Table B holds the same points as the rows below and some others, measured another way and shuffled. Each row below is followed by which row of B it is.
B:
0: -161 -398 93 337 64 330 477 159 -495 -87 -221 -33 -90 -193 -202 219 -251
 -586
1: -18 176 -121 -110 -43 177 111 63 -91 -143 -102 -80 29 -168 74 -113 9
 -129
2: -26 91 -250 67 -69 72 321 84 53 -223 -110 -80 153 -288 56 -97 -84 -251
3: 150 -15 -173 43 66 -50 614 180 -95 -428 -206 -177 37 -349 95 -304 -28
 -188
4: 187 -27 81 -8 159 125 159 227 -109 -149 -65 -154 -138 -100 -18 -126 -25
 -81
5: -162 -141 209 64 4 77 -305 -69 17 362 108 41 -143 117 -145 246 -141 55
6: 245 19 -128 186 126 50 186 231 295 -204 118 -89 62 -96 -32 -59 -165 -233
7: 247 -169 -81 331 24 -4 439 206 21 -194 -24 -137 196 -144 -24 66 -197
 -268
8: -85 -89 -85 55 139 -205 199 158 255 -127 -49 -60 -170 -293 -9 -176 -171
 -74
9: 173 181 -182 10 -132 203 188 104 -101 -217 -12 -23 263 -30 70 -22 14
 -104
10: -416 133 88 -382 -122 129 -167 -285 -367 119 -70 204 -255 69 57 -70 85
 103
11: -20 63 -197 89 -34 82 234 152 46 -221 -25 14 92 -176 39 -15 -154 -315
12: -71 -84 -73 40 133 -209 185 163 254 -122 -42 -54 -170 -276 -10 -187 -151
 -23
13: 170 -79 32 146 55 136 180 278 -162 -135 -47 -75 38 -61 -15 89 -149 -239
14: -88 -4 -127 50 -22 -35 218 144 15 -138 -122 -54 25 -264 37 -57 -133 -157
15: -146 131 -123 -89 -40 101 -105 30 146 23 12 36 -18 -98 -41 -68 -17 78
16: 108 111 -115 -34 -59 113 247 181 -186 -242 -127 -72 114 -148 96 -80 -18
 -124
17: -123 -240 202 132 76 67 -80 6 -38 267 -1 -63 -165 -26 -167 172 -158 -21
18: 233 65 -80 106 -20 245 200 207 -121 -195 -24 -92 172 -48 11 36 -57 -226
19: -357 135 48 -295 -50 20 -352 -92 28 249 -67 28 -234 -107 -11 -74 40 286
20: -209 193 -208 -155 -203 94 313 -250 -289 -274 -11 230 79 5 191 -71 -33
 -359
21: -95 137 182 -260 10 177 -443 41 -107 228 23 18 -210 105 -25 27 49 246
22: 243 -24 -1 89 136 93 225 253 0 -212 -17 -131 -31 -99 -9 -86 -87 -175
23: 66 -106 23 189 -11 12 67 64 53 44 82 -15 73 11 -40 161 -188 -151
24: -472 161 110 -442 -144 81 -267 -320 -365 152 -13 296 -299 152 80 -54 92
 170
25: -206 -139 301 -14 56 -7 -451 -17 19 413 126 78 -271 158 -112 251 -179
 105
26: -75 -172 190 53 104 48 -197 41 92 298 21 -96 -186 -28 -186 80 -78 192
27: -488 -257 338 -127 96 235 -226 -28 -429 349 -178 56 -504 -55 -226 126
 -80 22
28: 91 -137 0 238 29 -9 193 107 50 -37 35 -79 66 -72 -24 120 -210 -257
29: -301 163 -102 -206 -141 66 94 -239 -216 -111 5 220 -83 13 158 -32 -63
 -284
30: -104 -1 135 -89 196 -100 -439 135 412 227 172 29 -341 18 -112 -48 -123
 233
31: 32 -52 36 48 18 -37 109 260 -120 -73 -126 -85 -29 -170 43 32 -144 -96
32: -15 193 92 -239 -31 246 -330 22 -93 150 25 -5 -91 94 -23 -10 93 210
33: -110 148 162 -270 -14 151 -458 43 -77 229 30 49 -190 120 -29 17 59 316
34: -337 -356 241 104 80 269 51 69 -436 184 -175 51 -306 -78 -257 184 -145
 -151
35: -262 -261 159 196 118 302 -72 98 -152 181 -3 46 -248 -30 -235 272 -268
 -405
36: 114 -110 -142 256 157 -138 359 259 298 -259 22 -101 -16 -268 7 -76 -284
 -378
37: -51 -232 127 196 58 72 53 41 -21 168 -10 -96 -64 -68 -142 156 -169 -109
38: -58 -111 -112 42 111 -221 471 159 47 -276 -190 -117 -128 -398 55 -260
 -125 -137
39: 11 6 9 49 -64 73 -177 -48 161 189 140 19 80 103 -100 105 -36 198
40: 72 -58 -28 181 -86 44 16 16 96 71 123 42 178 88 -64 167 -133 -4
41: -22 49 -5 -79 -21 -18 -4 163 -31 -15 -114 -74 -24 -157 38 -59 -29 128
42: -14 -36 114 13 222 -66 -256 198 331 104 143 -24 -296 -26 -68 0 -205 -39
43: -95 -19 159 -74 226 -85 -422 157 385 218 154 -6 -373 -5 -101 -24 -157
 137
44: 189 -168 -114 327 -19 106 393 114 51 -111 -9 -133 252 -130 -120 58 -114
 -137
45: 72 -42 16 61 -2 27 -21 43 115 96 47 -62 49 -7 -93 -1 -19 211
46: -55 4 91 -31 194 -58 -318 132 384 157 144 -30 -286 -33 -89 -40 -139 85
47: 295 -31 -13 50 98 112 388 259 -194 -308 -112 -148 22 -120 13 -169 7 -76
48: -85 -63 -38 50 55 30 173 152 -16 -71 -129 -104 -83 -261 -23 -44 -128
 -160
49: -295 62 35 -175 22 20 -302 22 116 199 -32 23 -238 -122 -64 -53 -37 194
50: -350 17 22 -83 46 70 -319 -101 243 247 109 100 -253 -32 -129 28 -108 24
51: -134 182 -88 -151 -17 148 -88 33 41 -23 -30 -12 -80 -131 26 -83 -17 -78
52: 79 92 157 -253 118 168 -181 85 -94 57 -39 -117 -237 10 -50 -197 156 336
53: -178 64 -99 -29 3 81 12 59 81 -26 -51 -23 -75 -201 -3 -36 -108 -168
54: 309 46 -70 -7 58 140 349 227 -156 -314 -92 -135 75 -97 24 -207 70 20
55: 14 -8 78 -144 148 -23 146 146 -120 -123 -156 -139 -256 -201 42 -237 6 37
56: -162 46 270 -292 48 43 -465 120 -162 268 -65 8 -338 45 -26 7 24 359
57: 312 -16 -92 174 106 83 264 275 131 -254 62 -88 93 -51 -42 -78 -96 -135
58: -150 -179 245 2 99 35 -302 14 70 371 26 -58 -258 6 -194 100 -77 261
59: -81 254 -317 -127 -274 192 478 -273 -309 -360 -61 135 268 -53 185 -145
 83 -282
60: -129 -39 154 -11 -53 85 -373 -95 79 366 133 57 -63 161 -134 190 -56 242
61: 3 10 88 -28 195 -47 -305 155 385 132 172 -22 -260 4 -91 -39 -131 102
62: -256 -183 59 140 87 97 -150 88 141 181 75 101 -206 -36 -212 156 -229
 -123
63: -92 46 4 -110 8 84 -109 76 44 81 -65 -59 -94 -123 -68 -89 32 210
64: -228 -61 70 -172 177 -195 55 71 77 -2 -158 -117 -405 -328 24 -269 -66 72
65: -180 177 -43 -210 -19 121 -279 38 93 83 17 69 -127 -37 -32 -78 20 175
66: -361 -256 205 -7 33 301 -33 -6 -398 214 -160 58 -286 -53 -248 122 -48 -8
67: 190 81 -50 -1 -34 133 233 211 -212 -205 -148 -149 123 -151 83 -63 -8
 -102
68: 286 47 -141 155 97 84 123 231 301 -186 149 -64 114 -20 -64 -78 -86 -52
69: -262 134 52 -246 7 118 -361 9 29 171 -2 64 -247 -30 -39 -47 3 173
70: -243 -15 111 -276 143 -133 -73 7 27 77 -150 -87 -410 -247 -14 -295 47
 303
71: -98 28 -88 2 -73 21 168 90 -120 -103 -122 -22 36 -187 57 -3 -105 -155

229 87 125 -94 -83 64 25 5 81 89 90 -48 -30 -28 6 2 55 -30 85 -89 90
 -223 -1 94 -21
5
204 130 -30 15 220 101 84 101 -107 -143 27 22 -19 65 -83 142 79 -11 -129
 -64 -212 28 -180 -129 -181
67
281 56 53 -354 -70 -68 210 -93 5 66 54 -141 -113 -394 -361 -154 112 -306
 94 -325 84 -68 -156 239 -316
24
285 355 55 -93 123 118 -12 92 -94 -124 26 -40 -131 48 -145 191 188 -87
 -131 -181 -369 -79 4 106 -144
41
162 -133 -45 6 187 -38 61 80 -14 26 65 167 80 85 -26 3 -82 33 -18 138 28
 -38 -224 -275 -35
18
69 -81 42 63 58 60 83 -79 -29 -1 1 -73 -13 108 -134 20 124 91 -78 -140
 -39 50 -65 3 -172
55
27 188 54 -139 -40 -275 -210 225 258 107 -309 -55 -168 493 -10 -63 -59
 349 -360 10 116 -44 282 86 43
71
15 -1 151 5 -165 -85 -112 107 250 97 -85 -97 -47 307 116 -63 -41 197
 -121 9 318 -91 120 4 49
28
255 191 2 -36 218 -35 85 -8 -88 -15 170 180 98 -254 -254 -19 -31 -258
 181 -13 -180 -142 -232 -41 56
51
105 -120 12 -291 -84 -207 -239 252 215 165 -315 -83 -301 707 79 66 56
 446 -554 46 31 15 322 -33 -191
56
149 260 172 195 71 246 108 -194 -107 -138 150 -37 33 -283 -295 58 220
 -320 198 -287 -212 -1 -126 189 -124
70
183 98 63 -55 103 -119 -80 68 69 54 44 204 17 -41 -175 -54 -75 -195 63
 99 -30 -95 -87 -79 68
65
90 50 159 120 -62 84 -51 -13 152 78 -3 15 7 111 44 -34 18 52 74 -10 167
 -110 45 35 31
17
11 100 87 264 124 121 141 -123 -45 -124 53 -33 104 -108 -203 -21 76 -88
 99 -166 -9 91 -185 16 -88
3
-160 -394 -30 203 76 -137 19 56 156 61 -166 25 91 431 65 -125 -138 400
 -215 150 376 183 -102 -318 -73
54
-112 -82 110 168 -92 -139 -159 86 301 176 -210 -35 17 551 178 -110 -112
 503 -177 111 365 -66 219 -37 164
26
185 -265 -19 -10 110 27 140 -116 -100 119 223 88 132 -42 -97 6 21 27 128
 18 -31 -141 -220 -146 -17
57
-60 -342 47 100 -23 -220 -62 42 195 198 31 120 157 284 79 -160 -209 227
 3 237 397 -78 -69 -269 194
68
400 65 -30 -234 157 117 132 19 -177 -34 190 46 -59 -171 -179 148 150
 -216 11 -120 -320 -130 -217 -44 -229
33
-87 -107 33 -279 -202 -510 37 100 365 231 -266 -212 -57 146 -141 -417
 -222 264 -179 -95 665 -9 80 121 -23
20
-18 0 113 -62 -186 -211 -114 180 315 144 -159 -136 -49 405 167 -123 -122
 355 -198 31 430 -122 164 1 95
40
342 -232 38 -131 120 -52 -81 -147 38 373 148 443 71 -124 -192 -107 -61
 -161 328 232 -81 -305 -29 -58 126
35
-91 -134 29 -198 -151 -414 -28 97 353 224 -355 -152 -107 311 -100 -338
 -154 359 -260 -59 541 58 160 98 -83
10
147 352 167 31 29 -13 -161 96 113 -52 -50 85 -80 42 -147 25 36 -186 -19
 -31 -89 -56 73 87 38
14
203 203 -27 44 270 6 131 13 -114 -93 113 127 107 -192 -221 11 -30 -160
 109 -42 -169 -57 -270 -81 -10
1
-134 -27 96 163 -78 -151 -76 118 273 77 -186 -113 41 455 154 -119 -126
 439 -184 45 408 -18 116 -55 121
45
-16 -296 49 -38 -17 -274 -281 13 357 410 -385 237 -109 564 -32 -229 -126
 432 -178 245 273 -18 353 -6 51
27
147 -272 -24 11 177 -116 -98 -134 130 393 -148 364 41 221 -136 -174 -89
 260 103 218 25 -142 133 -29 86
0
184 -135 34 110 208 25 -30 -178 56 229 -30 387 77 -65 -215 -138 -40 -72
 259 150 -35 -83 -39 -34 20
66
52 -37 145 -65 -149 -173 -167 4 196 215 -8 -23 -25 275 -31 -71 -6 168
 -58 12 139 -192 201 96 165
36
133 -138 0 -141 28 -125 -59 166 117 72 -85 53 -80 285 20 -3 -51 126 -213
 105 121 -3 -30 -191 -121
21
-28 183 263 200 -115 51 -143 -43 175 -43 -64 -35 -61 79 -144 -36 97 -158
 8 -118 95 66 111 143 -14
64
